Here is a tiny trained network, its code and every weight. The questions are about switching its units off for an input and a target symbol, where a switched-off unit gives its printed mean instead of its output.

import numpy as np


def w(rows, s, z=0):
    codes = np.array(rows[::2]) - 128.0
    scale = np.full(codes.shape[1], s)
    scale[-1] = z or s
    return codes * scale


def f(y):
    return np.maximum(y, 0)


def softmax(a):
    e = np.exp(a - a.max(-1, keepdims=True))
    return e / e.sum(-1, keepdims=True)


def log_softmax(a):
    a = a - a.max(-1, keepdims=True)
    return a - np.log(np.exp(a).sum(-1, keepdims=True))


def net(x, mask):
    ids = ['δλξπσψ'.index(c) for c in x.split()]
    T = len(ids)
    res = E[ids] + P[:T]
    q, k, v = (res @ M[0].T for M in (Q, K, V))
    z = softmax(np.where(np.tri(T) > 0, q @ k.T / 3**0.5, -1e9)) @ v
    res = res + np.where(mask[0], z, O[0][:, -1]) @ O[0][:, :-1]
    y = f(res @ A[0][:, :-1].T + A[0][:, -1])
    res = res + np.where(mask[1:13], y, B[0][:, -1]) @ B[0][:, :-1]
    return log_softmax(res[-1] @ U[:, :-1].T + U[:, -1])


Q, K, V, O, A, B = {}, {}, {}, {}, {}, {}
E = w([
[98,115,200],'δ',
[116,69,141],'λ',
[175,78,162],'ξ',
[169,45,84],'π',
[126,104,208],'σ',
[176,140,251],'ψ',
],0.023)
P = w([
[6,15,4],'0',
[118,132,139],'1',
[133,111,149],'2',
[140,105,124],'3',
[130,144,135],'4',
[130,111,99],'5',
[135,130,113],'6',
[105,127,118],'7',
[128,89,73],'8',
[113,120,116],'9',
[130,124,115],'10',
[85,110,117],'11',
],0.012)
Q[0] = w([
[160,254,58],'h1',
[137,241,67],'h1',
[212,197,49],'h1',
],0.0087)
K[0] = w([
[104,150,180],'h1',
[254,189,119],'h1',
[172,193,80],'h1',
],0.009)
V[0] = w([
[1,145,45],'h1',
[32,219,159],'h1',
[56,175,190],'h1',
],0.0091)
O[0] = w([
[247,239,174,255],'h1',
[209,66,76,13],'h1',
[197,53,157,70],'h1',
],0.013,0.009)
A[0] = w([
[143,225,96,158],'n1',
[114,96,154,92],'n2',
[143,91,181,110],'n3',
[87,156,168,41],'n4',
[167,81,216,139],'n5',
[149,159,157,71],'n6',
[156,250,108,78],'n7',
[97,70,143,90],'n8',
[91,149,42,112],'n9',
[119,128,123,85],'n10',
[193,209,136,67],'n11',
[122,107,110,255],'n12',
],0.013,0.0042)
B[0] = w([
[175,92,164,216],'n1',
[163,55,96,135],'n2',
[53,86,75,157],'n3',
[109,92,98,189],'n4',
[152,2,157,199],'n5',
[124,110,51,194],'n6',
[144,145,82,250],'n7',
[136,47,80,137],'n8',
[146,172,150,135],'n9',
[133,137,128,129],'n10',
[110,87,77,247],'n11',
[187,134,192,135],'n12',
],0.0081,0.022)
U = w([
[209,128,104,95],'δ',
[63,129,190,211],'λ',
[191,94,254,181],'ξ',
[100,143,67,5],'π',
[92,68,101,9],'σ',
[161,64,135,184],'ψ',
],0.0086,0.0018)

Each question gives the input, a string of symbols that net reads in full, and the target symbol t.
The units are the heads (3 rows each of Q, K, V and O) and the neurons (one row each of A and B). Each row of codes is followed by its name. A weight is (code - 128) times the scale printed after its matrix; where a second scale follows, it is the last column's (O, A, B and U).
mask holds one flag per unit, heads first, then neurons. A switched-off unit (its flag False) gives its mean, the last column of its rows in O or B, instead of its output. The means were averaged over made-up inputs and are rounded, as every weight is.
A unit's drop is (log p(t) with every unit on - log p(t) with that unit switched off) / (log p(t) with every unit on - log p(t) with every unit switched off).
The circuit of an input: a set's keep is (log p(t) with only the set's units on - log p(t) with every unit switched off) / (log p(t) with every unit on - log p(t) with every unit switched off). Starting from the 12 units with the biggest drops (on a tie, the unit counted first), units are removed one at a time, each time the one whose removal leaves the highest keep (on an exact tie, the one counted first), for as long as the keep stays at least 0.8.
circuit, biggest first: the units of the circuit, biggest drop first
unit that matters most: the unit with the biggest drop
k most important neurons: the k neurons with the biggest drops, biggest first
drop when u is switched off: that unit's drop, to one decimal
input σ π ξ ξ ξ σ π σ δ, target ξ: unit that matters most => n11
input σ λ δ λ σ ξ λ λ ξ π λ, target ξ: 2 most important neurons => n11, n6
input ξ λ λ ψ λ σ ψ λ, target λ: circuit, biggest first => h1, n11, n7, n5
input σ λ λ, target ξ: 4 most important neurons => n11, n7, n6, n4
input λ σ λ, target δ: circuit, biggest first => h1, n7
input ψ ψ π δ, target σ: 2 most important neurons => n8, n1
input ψ δ λ π λ ξ σ σ, target σ: 4 most important neurons => n1, n8, n3, n2
input π λ λ, target π: 2 most important neurons => n7, n5
input δ σ σ, target ψ: 2 most important neurons => n5, n3
input π δ π λ ξ, target π: 2 most important neurons => n5, n7
input ξ π π π λ δ, target λ: circuit, biggest first => h1, n11
input λ λ λ ξ ξ λ σ δ, target δ: 2 most important neurons => n7, n1
input ψ ψ ξ ξ δ σ, target σ: 3 most important neurons => n1, n3, n8
input ξ λ ξ λ λ σ, target λ: most important neuron => n11
input λ ξ π, target δ: drop when h1 is switched off => 0.7
input ξ ψ ψ σ λ λ ψ λ λ ξ ξ ψ, target λ: drop when n1 is switched off => 0.2
input ξ λ λ, target λ: drop when h1 is switched off => 0.6
input ψ λ δ σ λ π ψ ξ ξ ξ, target σ: 2 most important neurons => n1, n8
